Below is a small trained network, with its code and all its weights. Each question gives an input and a target symbol and asks what happens when units are switched off, that is, made to give their printed mean instead of their output.

import numpy as np


def w(rows, s, z=0):
    codes = np.array(rows[::2]) - 128.0
    scale = np.full(codes.shape[1], s)
    scale[-1] = z or s
    return codes * scale


def norm(h):
    return h / np.sqrt((h * h).mean(-1, keepdims=True) + 1e-5)


def f(y):
    return y / 2 * (1 + np.tanh(0.7978845608 * (y + 0.044715 * y**3)))


def softmax(a):
    e = np.exp(a - a.max(-1, keepdims=True))
    return e / e.sum(-1, keepdims=True)


def log_softmax(a):
    a = a - a.max(-1, keepdims=True)
    return a - np.log(np.exp(a).sum(-1, keepdims=True))


def net(x, mask):
    ids = ['αβγδεζθλμξπστφψω'.index(c) for c in x.split()]
    T = len(ids)
    res = E[ids] + P[:T]
    u = 0
    for l in range(2):
        r = norm(res)
        for j in range(3):
            rows = slice(2 * j, 2 * j + 2)
            q, k, v = (r @ M[l][rows].T for M in (Q, K, V))
            z = softmax(np.where(np.tri(T) > 0, q @ k.T / 2**0.5, -1e9)) @ v
            o = O[l][rows]
            res = res + np.where(mask[u + j], z, o[:, -1]) @ o[:, :-1]
        u += 3
        y = f(norm(res) @ A[l][:, :-1].T + A[l][:, -1])
        res = res + np.where(mask[u : u + 4], y, B[l][:, -1]) @ B[l][:, :-1]
        u += 4
    return log_softmax(norm(res)[-1] @ U[:, :-1].T + U[:, -1])


Q, K, V, O, A, B = {}, {}, {}, {}, {}, {}
E = w([
[132,109,126],'α',
[134,112,117],'β',
[134,113,117],'γ',
[130,113,122],'δ',
[172,201,184],'ε',
[129,113,119],'ζ',
[127,100,120],'θ',
[130,114,119],'λ',
[75,133,29],'μ',
[94,238,198],'ξ',
[130,113,121],'π',
[131,112,125],'σ',
[132,104,105],'τ',
[253,57,134],'φ',
[145,131,134],'ψ',
[125,107,115],'ω',
],0.0061)
P = w([
[111,200,247],'0',
[160,103,47],'1',
[155,142,56],'2',
[144,154,67],'3',
[142,161,77],'4',
[130,165,92],'5',
[121,165,89],'6',
],0.0013)
Q[0] = w([
[112,155,71],'0.h0',
[181,212,210],'0.h0',
[67,22,82],'0.h1',
[230,254,162],'0.h1',
[147,171,223],'0.h2',
[123,113,71],'0.h2',
],0.0053)
K[0] = w([
[77,166,130],'0.h0',
[173,122,194],'0.h0',
[53,56,131],'0.h1',
[255,228,93],'0.h1',
[161,123,82],'0.h2',
[140,144,178],'0.h2',
],0.008)
V[0] = w([
[154,139,189],'0.h0',
[46,169,114],'0.h0',
[2,47,129],'0.h1',
[135,101,103],'0.h1',
[92,141,130],'0.h2',
[173,166,179],'0.h2',
],0.0044)
O[0] = w([
[149,61,63,67],'0.h0',
[172,102,253,7],'0.h0',
[137,239,164,164],'0.h1',
[93,142,146,180],'0.h1',
[186,141,135,91],'0.h2',
[79,149,161,151],'0.h2',
],0.0033,0.0015)
A[0] = w([
[38,143,134,2],'0.n0',
[86,107,106,43],'0.n1',
[51,254,163,44],'0.n2',
[86,57,127,137],'0.n3',
],0.0027,0.00062)
B[0] = w([
[205,146,104,95],'0.n0',
[176,249,181,130],'0.n1',
[142,72,41,254],'0.n2',
[58,240,184,115],'0.n3',
],0.0022,0.00041)
Q[1] = w([
[28,167,2],'1.h0',
[105,157,51],'1.h0',
[145,120,87],'1.h1',
[236,104,108],'1.h1',
[58,145,106],'1.h2',
[149,178,117],'1.h2',
],0.0072)
K[1] = w([
[42,98,206],'1.h0',
[93,113,254],'1.h0',
[101,76,74],'1.h1',
[65,216,22],'1.h1',
[34,129,112],'1.h2',
[149,160,86],'1.h2',
],0.0057)
V[1] = w([
[81,33,197],'1.h0',
[255,195,184],'1.h0',
[75,202,96],'1.h1',
[205,137,166],'1.h1',
[37,183,185],'1.h2',
[24,119,63],'1.h2',
],0.0031)
O[1] = w([
[86,136,254,124],'1.h0',
[70,223,33,107],'1.h0',
[86,161,115,213],'1.h1',
[197,94,112,50],'1.h1',
[96,98,42,77],'1.h2',
[153,32,166,245],'1.h2',
],0.0034,0.0013)
A[1] = w([
[162,123,212,3],'1.n0',
[103,121,143,111],'1.n1',
[202,254,122,143],'1.n2',
[14,64,145,156],'1.n3',
],0.0054,0.0028)
B[1] = w([
[155,197,47,92],'1.n0',
[195,182,153,127],'1.n1',
[224,128,255,160],'1.n2',
[114,185,144,252],'1.n3',
],0.0037,0.0024)
U = w([
[102,153,143,35],'α',
[113,71,183,66],'β',
[104,43,213,144],'γ',
[91,161,146,89],'δ',
[72,149,44,73],'ε',
[81,181,159,133],'ζ',
[254,44,117,219],'θ',
[88,176,157,122],'λ',
[230,158,212,91],'μ',
[80,137,66,51],'ξ',
[88,164,150,98],'π',
[102,153,146,51],'σ',
[154,84,43,137],'τ',
[68,20,81,252],'φ',
[147,177,230,166],'ψ',
[218,248,46,139],'ω',
],0.014,0.0031)

Each question gives the input, a string of symbols that net reads in full, and the target symbol t.
The units are the heads (2 rows each of Q, K, V and O) and the neurons (one row each of A and B). Each row of codes is followed by its name. A weight is (code - 128) times the scale printed after its matrix; where a second scale follows, it is the last column's (O, A, B and U).
mask holds one flag per unit, layer by layer, with each layer's heads first. A switched-off unit (its flag False) gives its mean, the last column of its rows in O or B, instead of its output. The means were averaged over made-up inputs and are rounded, as every weight is.
A unit's drop is (log p(t) with every unit on - log p(t) with that unit switched off) / (log p(t) with every unit on - log p(t) with every unit switched off).
The circuit of an input: a set's keep is (log p(t) with only the set's units on - log p(t) with every unit switched off) / (log p(t) with every unit on - log p(t) with every unit switched off). Starting from the 12 units with the biggest drops (on a tie, the unit counted first), units are removed one at a time, each time the one whose removal leaves the highest keep (on an exact tie, the one counted first), for as long as the keep stays at least 0.8.
units of the circuit, in order: the units of the circuit, biggest drop first
most important unit: the unit with the biggest drop
top k neurons: the k neurons with the biggest drops, biggest first
k most important neurons of layer l: the k neurons of layer l with the biggest drops, biggest first
heads that matter: for each layer, one digit per head in row order, 1 if its drop is at least 0.15 and else 0, layers parted by /
input ω ω ζ ω ω β, target ω: units of the circuit, in order -> 1.h0; 0.h1
input φ ω λ, target φ: most important unit -> 0.h0
input ω φ β, target ω: heads that matter -> 010 / 101
input γ ζ λ, target γ: heads that matter -> 010 / 100
input γ ω φ λ, target γ: heads that matter -> 011 / 100
input ω φ ξ τ, target ω: heads that matter -> 110 / 101
input γ ζ ξ ζ λ γ, target γ: units of the circuit, in order -> 0.h1; 1.h0
input γ ω ξ β, target γ: heads that matter -> 111 / 101
input φ ω ζ ω β, target φ: units of the circuit, in order -> 1.h0; 1.n2; 1.h2; 0.h1
input φ ω τ ζ, target φ: heads that matter -> 100 / 101
input ω ξ ω φ φ σ, target ω: heads that matter -> 010 / 100
input φ ω γ ω α λ, target φ: units of the circuit, in order -> 1.h0; 1.n2; 1.h2
input γ ω ω τ, target γ: units of the circuit, in order -> 1.h0; 0.h1
input φ γ ζ γ, target φ: units of the circuit, in order -> 0.h1
input ω γ γ, target ω: heads that matter -> 110 / 100
input ω ψ λ ζ, target ω: heads that matter -> 110 / 100
input θ β τ ω, target θ: heads that matter -> 111 / 101
input γ σ ω ω ω τ θ, target γ: 2 most important neurons of layer 0 -> 0.n2; 0.n3
input ω γ μ σ γ π, target ω: top 2 neurons -> 1.n2; 0.n2
input φ ψ φ ω φ π, target φ: units of the circuit, in order -> 0.h1
input μ θ θ, target μ: heads that matter -> 101 / 000
input ω γ τ λ γ, target ω: units of the circuit, in order -> 1.h0; 0.h1; 1.n2
